Below is a small trained network, with its code and all its weights. Each question gives an input and a class and asks what happens when units are switched off, that is, made to give their printed mean instead of their output.

import numpy as np


def w(rows, s, z=0):
    codes = np.array(rows[::2]) - 128.0
    scale = np.full(codes.shape[1], s)
    scale[-1] = z or s
    return codes * scale


def f(y):
    return np.maximum(y, 0)


def log_softmax(a):
    a = a - a.max(-1, keepdims=True)
    return a - np.log(np.exp(a).sum(-1, keepdims=True))


def net(x, mask):
    res = np.array(x, float).reshape(1, 3) / 4 @ E
    y = f(res @ A[0][:, :-1].T + A[0][:, -1])
    res = res + np.where(mask, y, B[0][:, -1]) @ B[0][:, :-1]
    return log_softmax(res[-1] @ U[:, :-1].T + U[:, -1])


A, B = {}, {}
E = w([
[58,121,44,209,212,111,96,114,159],'x0',
[110,177,166,108,206,12,180,121,130],'x1',
[182,142,141,204,88,106,159,49,200],'x2',
],0.012)
A[0] = w([
[184,140,179,39,43,131,110,129,140,85],'neuron 1',
[99,102,161,124,177,160,150,181,29,46],'neuron 2',
[101,143,183,35,169,15,192,149,171,177],'neuron 3',
[192,121,123,165,140,116,134,107,118,223],'neuron 4',
[115,111,152,76,157,141,80,188,84,212],'neuron 5',
[85,158,114,104,165,148,87,163,21,89],'neuron 6',
[91,179,48,184,170,141,98,115,167,40],'neuron 7',
[153,132,194,187,122,143,153,37,193,30],'neuron 8',
[202,115,173,70,58,100,176,131,65,207],'neuron 9',
[205,55,119,135,60,238,40,153,132,107],'neuron 10',
[161,142,173,96,110,142,203,79,52,73],'neuron 11',
[177,147,177,205,54,96,175,73,181,66],'neuron 12',
[82,102,10,203,203,108,85,81,161,145],'neuron 13',
[127,101,192,70,188,132,68,134,46,119],'neuron 14',
[129,97,113,71,133,79,61,176,125,71],'neuron 15',
[189,107,135,146,154,114,140,98,193,255],'neuron 16',
[103,119,45,103,172,134,126,153,100,155],'neuron 17',
[141,254,180,106,226,92,184,109,141,72],'neuron 18',
[184,132,188,62,127,154,169,125,134,63],'neuron 19',
[95,102,152,76,150,141,107,148,85,86],'neuron 20',
[157,153,203,132,184,29,193,149,91,68],'neuron 21',
],0.0086)
B[0] = w([
[170,116,120,120,196,99,147,172,147,196],'neuron 1',
[157,179,121,102,116,89,37,134,130,164],'neuron 2',
[68,100,72,143,118,180,142,132,144,244],'neuron 3',
[93,139,161,117,114,129,134,88,138,193],'neuron 4',
[73,169,156,88,96,110,140,115,156,215],'neuron 5',
[119,133,141,90,123,111,91,119,163,186],'neuron 6',
[189,116,102,108,168,67,126,194,133,181],'neuron 7',
[159,162,127,96,92,86,12,142,148,176],'neuron 8',
[144,118,171,105,179,107,191,126,160,233],'neuron 9',
[87,84,49,129,125,173,114,140,169,223],'neuron 10',
[187,124,109,126,189,103,128,136,113,167],'neuron 11',
[138,173,135,90,101,105,72,132,185,201],'neuron 12',
[164,110,171,78,190,99,162,143,156,255],'neuron 13',
[133,153,152,128,77,115,110,125,126,184],'neuron 14',
[141,157,132,106,124,141,64,124,147,152],'neuron 15',
[78,155,163,101,81,152,145,105,177,222],'neuron 16',
[123,138,163,90,136,110,143,82,183,192],'neuron 17',
[116,94,57,146,96,135,103,158,147,205],'neuron 18',
[190,119,117,115,202,82,123,164,129,169],'neuron 19',
[154,142,143,131,83,88,112,123,150,163],'neuron 20',
[140,81,82,141,106,165,85,168,129,200],'neuron 21',
],0.011,0.014)
U = w([
[177,108,158,119,252,89,174,165,133,113],'0',
[127,237,167,112,59,99,63,130,139,90],'1',
[100,42,23,142,118,199,121,165,134,99],'2',
[40,154,230,119,119,175,245,85,134,245],'3',
[125,142,171,164,132,139,131,114,76,110],'4',
[130,156,138,177,132,142,143,146,90,107],'5',
[131,120,154,173,134,134,174,105,81,107],'6',
],0.013)

Each question gives the input, the list of numbers given to net, and the class t.
The units are the neurons (one row each of A and B). Each row of codes is followed by its name. A weight is (code - 128) times the scale printed after its matrix; where a second scale follows, it is the last column's (A, B and U).
mask holds one flag per neuron, in row order. A switched-off neuron (its flag False) gives its mean, the last column of its row in B, instead of its output. The means were averaged over made-up inputs and are rounded, as every weight is.
A unit's drop is (log p(t) with every unit on - log p(t) with that unit switched off) / (log p(t) with every unit on - log p(t) with every unit switched off).
The circuit of an input: a set's keep is (log p(t) with only the set's units on - log p(t) with every unit switched off) / (log p(t) with every unit on - log p(t) with every unit switched off). Starting from the 12 units with the biggest drops (on a tie, the unit counted first), units are removed one at a time, each time the one whose removal leaves the highest keep (on an exact tie, the one counted first), for as long as the keep stays at least 0.8.
circuit, biggest first: the units of the circuit, biggest drop first
most important unit: the unit with the biggest drop
k most important neurons: the k neurons with the biggest drops, biggest first
drop when u is switched off: that unit's drop, to one decimal
input [-6,-6,-2], class 0: circuit, biggest first	neuron 1
input [4,5,1], class 2: circuit, biggest first	neuron 18; neuron 3
input [0,8,-7], class 2: 3 most important neurons	neuron 3; neuron 21; neuron 18
input [3,-1,-1], class 3: 2 most important neurons	neuron 1; neuron 19
input [-2,3,3], class 3: circuit, biggest first	neuron 2; neuron 7
input [-3,7,6], class 2: 3 most important neurons	neuron 3; neuron 21; neuron 18
input [6,-2,8], class 1: 4 most important neurons	neuron 8; neuron 12; neuron 16; neuron 9
input [2,0,-3], class 3: 2 most important neurons	neuron 8; neuron 12
input [-3,-2,0], class 3: 2 most important neurons	neuron 13; neuron 7
input [-5,-5,1], class 0: 2 most important neurons	neuron 9; neuron 3
input [3,1,3], class 3: 2 most important neurons	neuron 1; neuron 16
input [5,6,4], class 2: 3 most important neurons	neuron 18; neuron 3; neuron 9
input [-7,-1,-7], class 0: 4 most important neurons	neuron 9; neuron 1; neuron 19; neuron 11
input [-7,1,-5], class 0: most important unit	neuron 9
input [-7,-7,7], class 0: 2 most important neurons	neuron 1; neuron 9
input [-1,1,-3], class 3: 2 most important neurons	neuron 8; neuron 12
input [0,5,4], class 2: 4 most important neurons	neuron 3; neuron 18; neuron 21; neuron 5
input [-5,6,-1], class 2: 2 most important neurons	neuron 3; neuron 21
input [4,4,8], class 1: drop when neuron 1 is switched off	0.0
input [-1,-3,-4], class 1: drop when neuron 16 is switched off	0.1
input [4,-2,2], class 0: circuit, biggest first	neuron 13
input [-5,8,-1], class 2: drop when neuron 3 is switched off	0.3
input [-2,-3,0], class 3: drop when neuron 3 is switched off	0.3
